Below is a small trained network, with its code and all its weights. Each question gives an input and a class and asks what happens when units are switched off, that is, made to give their printed mean instead of their output.

import numpy as np


def w(rows, s, z=0):
    codes = np.array(rows[::2]) - 128.0
    scale = np.full(codes.shape[1], s)
    scale[-1] = z or s
    return codes * scale


def norm(h):
    return h / np.sqrt((h * h).mean(-1, keepdims=True) + 1e-5)


def f(y):
    return y / 2 * (1 + np.tanh(0.7978845608 * (y + 0.044715 * y**3)))


def log_softmax(a):
    a = a - a.max(-1, keepdims=True)
    return a - np.log(np.exp(a).sum(-1, keepdims=True))


def net(x, mask):
    res = np.array(x, float).reshape(1, 7) / 4 @ E
    u = 0
    for l in range(4):
        y = f(norm(res) @ A[l][:, :-1].T + A[l][:, -1])
        res = res + np.where(mask[u : u + 9], y, B[l][:, -1]) @ B[l][:, :-1]
        u += 9
    return log_softmax(norm(res)[-1] @ U[:, :-1].T + U[:, -1])


A, B = {}, {}
E = w([
[7,153,188,123,74],'x0',
[92,169,206,170,184],'x1',
[164,199,82,191,109],'x2',
[130,128,129,130,127],'x3',
[127,129,126,127,130],'x4',
[130,129,128,128,127],'x5',
[126,130,126,127,130],'x6',
],0.018)
A[0] = w([
[168,205,117,157,122,130],'0.n0',
[79,37,167,55,73,10],'0.n1',
[76,159,53,178,24,10],'0.n2',
[182,61,24,75,45,130],'0.n3',
[109,64,130,93,202,155],'0.n4',
[110,124,33,170,17,87],'0.n5',
[197,10,110,59,160,61],'0.n6',
[137,130,183,152,216,120],'0.n7',
[154,146,160,132,155,66],'0.n8',
],0.011)
B[0] = w([
[120,128,82,166,149,190],'0.n0',
[99,138,49,188,150,158],'0.n1',
[141,248,155,71,48,146],'0.n2',
[126,99,125,52,106,254],'0.n3',
[178,130,165,96,104,193],'0.n4',
[133,155,113,69,93,180],'0.n5',
[202,103,176,37,129,195],'0.n6',
[171,187,164,98,173,191],'0.n7',
[123,142,129,135,167,117],'0.n8',
],0.016,0.0076)
A[1] = w([
[7,163,183,149,140,136],'1.n0',
[118,152,3,192,91,35],'1.n1',
[82,210,84,196,143,94],'1.n2',
[78,221,188,136,130,42],'1.n3',
[97,20,32,87,93,151],'1.n4',
[99,36,17,40,109,207],'1.n5',
[131,58,62,110,26,171],'1.n6',
[192,71,37,94,61,50],'1.n7',
[98,99,148,153,152,1],'1.n8',
],0.012,0.007)
B[1] = w([
[128,60,101,120,45,206],'1.n0',
[165,10,215,86,118,152],'1.n1',
[145,137,75,192,176,172],'1.n2',
[102,58,69,135,81,177],'1.n3',
[63,63,122,232,102,207],'1.n4',
[68,78,155,244,122,255],'1.n5',
[74,170,128,144,72,215],'1.n6',
[51,73,156,131,106,199],'1.n7',
[151,53,132,116,130,118],'1.n8',
],0.012,0.01)
A[2] = w([
[51,65,209,41,57,110],'2.n0',
[88,83,48,193,102,75],'2.n1',
[181,122,154,132,252,118],'2.n2',
[100,88,210,105,41,113],'2.n3',
[47,42,99,223,99,66],'2.n4',
[138,54,73,66,94,62],'2.n5',
[217,98,43,122,78,174],'2.n6',
[139,176,53,70,79,2],'2.n7',
[176,79,183,93,205,82],'2.n8',
],0.013,0.0074)
B[2] = w([
[228,76,39,103,237,242],'2.n0',
[86,192,253,166,95,201],'2.n1',
[74,204,135,44,153,176],'2.n2',
[215,131,61,141,198,220],'2.n3',
[107,138,181,230,141,251],'2.n4',
[183,72,122,139,141,156],'2.n5',
[101,130,42,181,139,173],'2.n6',
[163,92,128,65,117,131],'2.n7',
[79,175,194,70,109,160],'2.n8',
],0.013)
A[3] = w([
[152,136,237,82,159,80],'3.n0',
[202,70,130,121,128,14],'3.n1',
[83,163,150,196,169,198],'3.n2',
[138,35,64,120,97,227],'3.n3',
[138,124,69,186,29,238],'3.n4',
[88,99,202,213,94,72],'3.n5',
[90,251,81,129,176,2],'3.n6',
[75,183,108,194,174,132],'3.n7',
[83,121,49,164,68,196],'3.n8',
],0.015,0.0073)
B[3] = w([
[69,197,153,130,63,158],'3.n0',
[238,58,18,225,196,152],'3.n1',
[121,34,46,139,73,233],'3.n2',
[155,204,79,142,168,237],'3.n3',
[64,215,204,51,102,252],'3.n4',
[7,82,47,233,37,224],'3.n5',
[236,23,68,80,226,164],'3.n6',
[169,75,41,204,128,205],'3.n7',
[89,179,194,63,102,219],'3.n8',
],0.014,0.012)
U = w([
[234,31,39,138,210,51],'0',
[25,97,93,229,14,77],'1',
[125,216,253,14,93,253],'2',
],0.022,0.0074)

Each question gives the input, the list of numbers given to net, and the class t.
The units are the neurons (one row each of A and B). Each row of codes is followed by its name. A weight is (code - 128) times the scale printed after its matrix; where a second scale follows, it is the last column's (A, B and U).
mask holds one flag per neuron, layer by layer. A switched-off neuron (its flag False) gives its mean, the last column of its row in B, instead of its output. The means were averaged over made-up inputs and are rounded, as every weight is.
A unit's drop is (log p(t) with every unit on - log p(t) with that unit switched off) / (log p(t) with every unit on - log p(t) with every unit switched off).
unit that matters most: the unit with the biggest drop
top k neurons: the k neurons with the biggest drops, biggest first
k most important neurons of layer l: the k neurons of layer l with the biggest drops, biggest first
drop of u: that unit's drop, to one decimal
input [0,1,2,-8,4,7,-7], class 0: unit that matters most	0.n3
input [0,-3,-8,8,3,-4,4], class 0: top 2 neurons	[0.n6 0.n4]
input [-4,6,0,0,-1,-5,-5], class 2: top 2 neurons	[0.n7 1.n5]
input [-4,-3,1,-6,-7,0,2], class 1: top 3 neurons	[1.n5 1.n4 0.n7]
input [-8,-7,1,2,7,-1,6], class 1: 2 most important neurons of layer 2	[2.n1 2.n4]
input [0,-1,-7,-8,6,0,5], class 0: 2 most important neurons of layer 0	[0.n6 0.n4]
input [0,5,8,-7,-4,4,-6], class 0: 2 most important neurons of layer 2	[2.n4 2.n2]
input [0,5,0,4,2,-3,2], class 2: 2 most important neurons of layer 0	[0.n7 0.n1]
input [6,-1,7,5,5,-6,-1], class 2: top 2 neurons	[0.n2 1.n5]
input [-5,-7,1,-3,7,6,4], class 1: 2 most important neurons of layer 0	[0.n7 0.n2]
input [1,-4,3,3,-1,7,7], class 2: top 2 neurons	[0.n2 0.n5]
input [3,-7,6,0,-7,6,0], class 2: drop of 0.n2	0.6
input [7,-8,7,6,6,-5,-3], class 2: drop of 0.n2	0.3
input [6,2,-8,-4,-5,6,1], class 0: unit that matters most	2.n0
input [5,-8,3,5,-6,-5,-2], class 2: drop of 0.n2	0.5
input [6,-4,3,6,6,-4,2], class 2: drop of 0.n2	0.6
